[128 = 0]
[ 92 135 200 185 152 146 128 190 142 159  63 153 100  87 121 113 112 130
 106 103 172 142 146 126 102 140 101 116 132 151] : 22
[114 141 191 172 143 138 124 184 144 174  95 138  91  82 134 109 103 133
 116 111 179 141 140 125 107 147 103 115 134 159] : 18
[103  73 189 120 118  93 128 112 169 148 157  65 147 118 120 150 116 100
 105 125 119 132 126 111 115 128 103 153 127 175] : 1
[ 90 134 209 163 156 131 126 165 135 176  95 144 103  99 130 114 124 141
 107 114 169 112 150 127  92 168 115 127 133 156] : 17
[115  75 226 117 163 118 148  86 143 139 163 142 112 101 124 141  99  99
 114 146 132 151 167 125 105 103  72 130 159 162] : 0
[125 139 159 168 111 155 109 207 140 145 115 145  64 117 131  87 105 112
 125  96 168 174 129 150 130 124  93 128 136 141] : 24
[ 76  78 158 116 182 142 151 123 127 239  69 118 106 144 119  71 120 148
  70 140 176  72 159 115  80 140  85 138 118 159] : 9
[ 88 143 158 180 150 140 131 183 130 167  66 143 112  96 124 111 127 129
 109 103 149 130 145 127  93 154 127 122 130 145] : 21
[101 147 181 167 125 155 126 255 130 139 112 153  48 140 108  52 102 117
 121  78 197 153 156 149 123 106  86 146 138 121] : 28
[102 129 174 139 167 147 129 124 129 194 111 106  81 138 142  99 134 124
  92 134 142  91 138 132  91 159 115 135 120 131] : 14
[132 124  86 198 136 163 117 180 147  66 103 153 131 133 129  99 143 100
 102  83 158 153 137 128 104 142 121 142 127 148] : 30
[103 135 123 193 148 156 128 185 132  95  80 150 126 122 116  91 135 118
 129  82 159 170 146 121 104 161 111 138 117 149] : 27
[125 152 115 127 108 141 114 112 129 182 118  91  82 151 158 111 142  99
  91 128 124 108 117 148 110 163 140 136 106  99] : 15
[167 143 135 154 112 126  89 132 160 141 159 128  67 105 162 135 108 102
 135 119 167 135 106 139 136 147 141 136 119 139] : 16
[ 95  72 141  86 145 141 147 101 129 222  95 102 107 105 106  91 127 118
  70 125 156  85  99 115 100 140  95 143 113 174] : 5
[ 78 135 135 115 172 152 175 159 122 215  53 122  86 116 124 117 151 160
  13 109 171 175 188 165 114 177 108 103  98 123] : 21
[109  46 191  94 144 143 162  90 107 215  40  97 101  84 102  71 149 102
  26 164 150 122 117 176 118 108 103 146 118 198] : 0
[153  98 186 144 147 112 118 133 153 133 165 144  80 115 156 117 105 116
 120 127 191 120 137 137 120 152 122 142 118 172] : 12
[102 143  87 149 110 141 119 133 122 168 117 121  81 135 143 123 160 113
 117 118 115 159 126 161 116 182 141 132 106  99] : 22
[ 75 123 178 183 152 136 132 173 125 175  76 149 112 100 122 110 131 136
 117 113 150 137 148 130  91 171 126 127 129 134] : 22
[110 119 181 157 151 151 125 199 136 184  77 156  77  93 146  77  89 155
 119 132 194 180 156 122  95 144  79 112 135 158] : 19
[ 79  94  57 189 143 160 124 159 127 161 126 146  93 120 110  83 163 144
 115 107 144 155 175 148 112 139 130 139  99 133] : 30
[115 143 133 190 139 154 128 192 140  99  92 154  99 124 120  96 125 106
  82  81 171 154 134 128 117 133 107 133 130 149] : 27
[ 84  53 157  92 115 113 133 109 158 180 141  89 116 107 113 137 120 113
  93 124 131 108 101  97 104 146  89 148 122 182] : 0
[128 102 224 124 164 109 144 131 155 131 150 122 131 109 136 111 115 120
  93 130 152 124 160 120 107 127  95 144 134 178] : 6
[ 82 144 134  87 168 141 147 111 122 208  85 110 104 141 144  85 126 126
  78 124 151 114 161 145 110 167 107 127 110 119] : 14
[103  73 129  86 121 141 139  92 132 200 117 105  94 102 114 112 129  98
  73 137 141  88  75 130 115 142 100 144 111 171] : 2
[ 91 164 110  82 178 146 177 127 121 198  57 102 114 102 135  41 128 135
  69 100 146 107 186 138 132 167 115 126 109 146] : 12
[119 149 148 170 113 158 114 254 130 123 127 146  44 139 113  55 110 103
 118  79 189 157 132 158 137 103  92 143 133 113] : 28
[146 110 171 161 141 126 119 168 147 164 116 160  67 102 162  73  82 135
 130 145 195 172 136 124 116 141 110 122 118 156] : 16
[ 98 146 153 182 120 152 116 224 136 104 122 151  49 144 110  69 115 101
 122  75 197 151 140 152 127 106  97 151 134 122] : 30
[128  86 208 126 143  90 145 142 159 154 134  78 136 111 119 122 111 115
  90 129 120 136 154 107 104 114  98 147 130 166] : 2
[125  72 203 118 159 130 140  86 134 129 190 172  82 107 136 153  98  84
 128 153 137 137 148 135 117 118  73 119 158 155] : 2
[106  97 124  82 125 148 150 127 132 210  85  90  97  88 108  72 129 107
  65 117 135  83 103 116 103 124 107 141 112 162] : 4
[107 151 135 133 119 141 119 136 123 158 103 118  80 131 147 113 145 110
 114 123 108 125 122 153 100 177 136 135 113  93] : 19
[119  81 201 118 134  94 130 102 167 127 163  87 129 119 125 151 116  94
 107 128 120 144 142 121 117 115 105 149 135 160] : 2
[112  54 231 141 166  99 129  96 154 138 179 146 101 124 140 148 114 118
 113 152 168 138 154 136 113 152  85 153 140 186] : 6
[127 146 202 196 147 139 112 132 144 164 143 113  95 117 153 117 130 114
 111 115 157  85 130 133 102 167 124 142 131 163] : 13
[ 73 125 110  74 181 133 174 121 117 205  58 103 109 105 134  38 130 143
  70 120 159 114 190 141 126 177  97 133 114 176] : 11
[122 145 126 178 121 148 111 201 143  65 122 141  61 142 120  85 124  91
 114  73 182 152 121 146 135 120 102 149 130 126] : 30
[ 82  99 128 191 141 140 111 144 133 145 102 159 111 123 126 131 145 120
 121 119 155 153 135 147 105 178 121 136 121 152] : 24
[102 143 136 125 147 149 138 136 121 197  88 112  84 139 145  99 141 124
  81 123 128 134 143 150 107 184 125 128 103  96] : 17
[126 159 161 169 136 148 120 190 143 141  82 134  89  85 132  95  96 126
 112 102 171 156 136 126 112 132 113 114 135 140] : 21
[118 129 125 132 157 141 118 106 139 194 113 101  91 145 145 111 127 115
  93 133 140  72 129 137  97 151 121 138 114 124] : 12
[ 98 104 130  79 156 130 158  91 114 196  71 100 108  97 128  46 140 112
  68 131 150 104 150 164 135 151 106 142 118 186] : 7
[104  60 239 121 174 118 153 107 137 145 159 156 105 101 125 147 100 112
 115 154 137 156 178 126 104 113  67 127 157 170] : 1
[123  80 191 113 160 136 137  85 124 130 201 184  74 100 132 169  97  82
 127 151 132 139 150 134 115 110  67 120 159 159] : 1
[123  69 129  76 118 141 138  88 123 193  93  88 113  93 116 100 145  86
  64 139 139 101  75 148 124 138 121 145 112 183] : 1
[110 100 189 131 165 130 124 130 149 195 121 106 101 127 141 109 131 117
  84 129 163  87 133 120  93 151  95 148 123 167] : 10
[105  88 142 106 120 129 136 130 152 183 134  82 118  99 117 123 121 100
  83 119 120  99 101  90 106 134 108 148 114 173] : 3
[158  88 183 106 152  97 128 130 151 145 163 178  70 116 145 120  88 109
 133 138 188 133 157 125 119 129 131 139 118 155] : 10
[102 129 226 162 169 130 128 160 142 165 122 145  97  95 140 110 119 147
 110 115 177 107 143 128  88 178 116 133 132 174] : 15
[146 159 144 172 114 150  98 174 152 148 117 129  67  98 148 115 105 111
 134 112 172 164 115 136 123 141 108 117 131 141] : 20
[ 89  56 143  78 119 130 143 124 139 205 112  95 115 105 105 114 124 109
  79 126 134  99  83  97 104 146  95 144 115 177] : 1
[146 135 158 163 120 138 109 182 147 164 109 140  71 102 161  76  87 127
 131 127 183 186 128 123 114 129 106 117 129 147] : 19
[140 135 154 166 120 151 110 187 144 174 113 139  66 106 159  88 117 128
 133 128 185 190 120 137 117 139  89 114 136 148] : 20
[ 97 140 124 181 123 142 108 148 139 132 108 133  99 117 131 130 140 103
 130 103 110 125 122 144 117 161 143 130 118 126] : 23
[144 110 203 135 158 113 120 123 150 130 160 136  87 112 155 114 120 124
 105 119 169 112 138 135 112 160 115 148 127 179] : 11
[ 66 140  25 168 129 115 130 105 117 167 100 129  42 131 119  95 165 151
  48  89 162 167 161 178 116 154 131 124 121 142] : 29
[ 96  57 232 131 163  93 147 126 158 135 132 113 150 110 119 117 101 132
  83 139 131 149 171 112  98 119  78 145 141 178] : 2
[115 142 135 190 138 148 125 184 146 117  80 140 108 110 120 124 125 111
 107  89 154 154 134 128 112 137 122 132 130 144] : 24
[139  94 206 118 161 110 130 121 151 121 172 136 101 111 144 117 114 115
 105 126 159 117 150 126 113 137 109 149 128 176] : 8
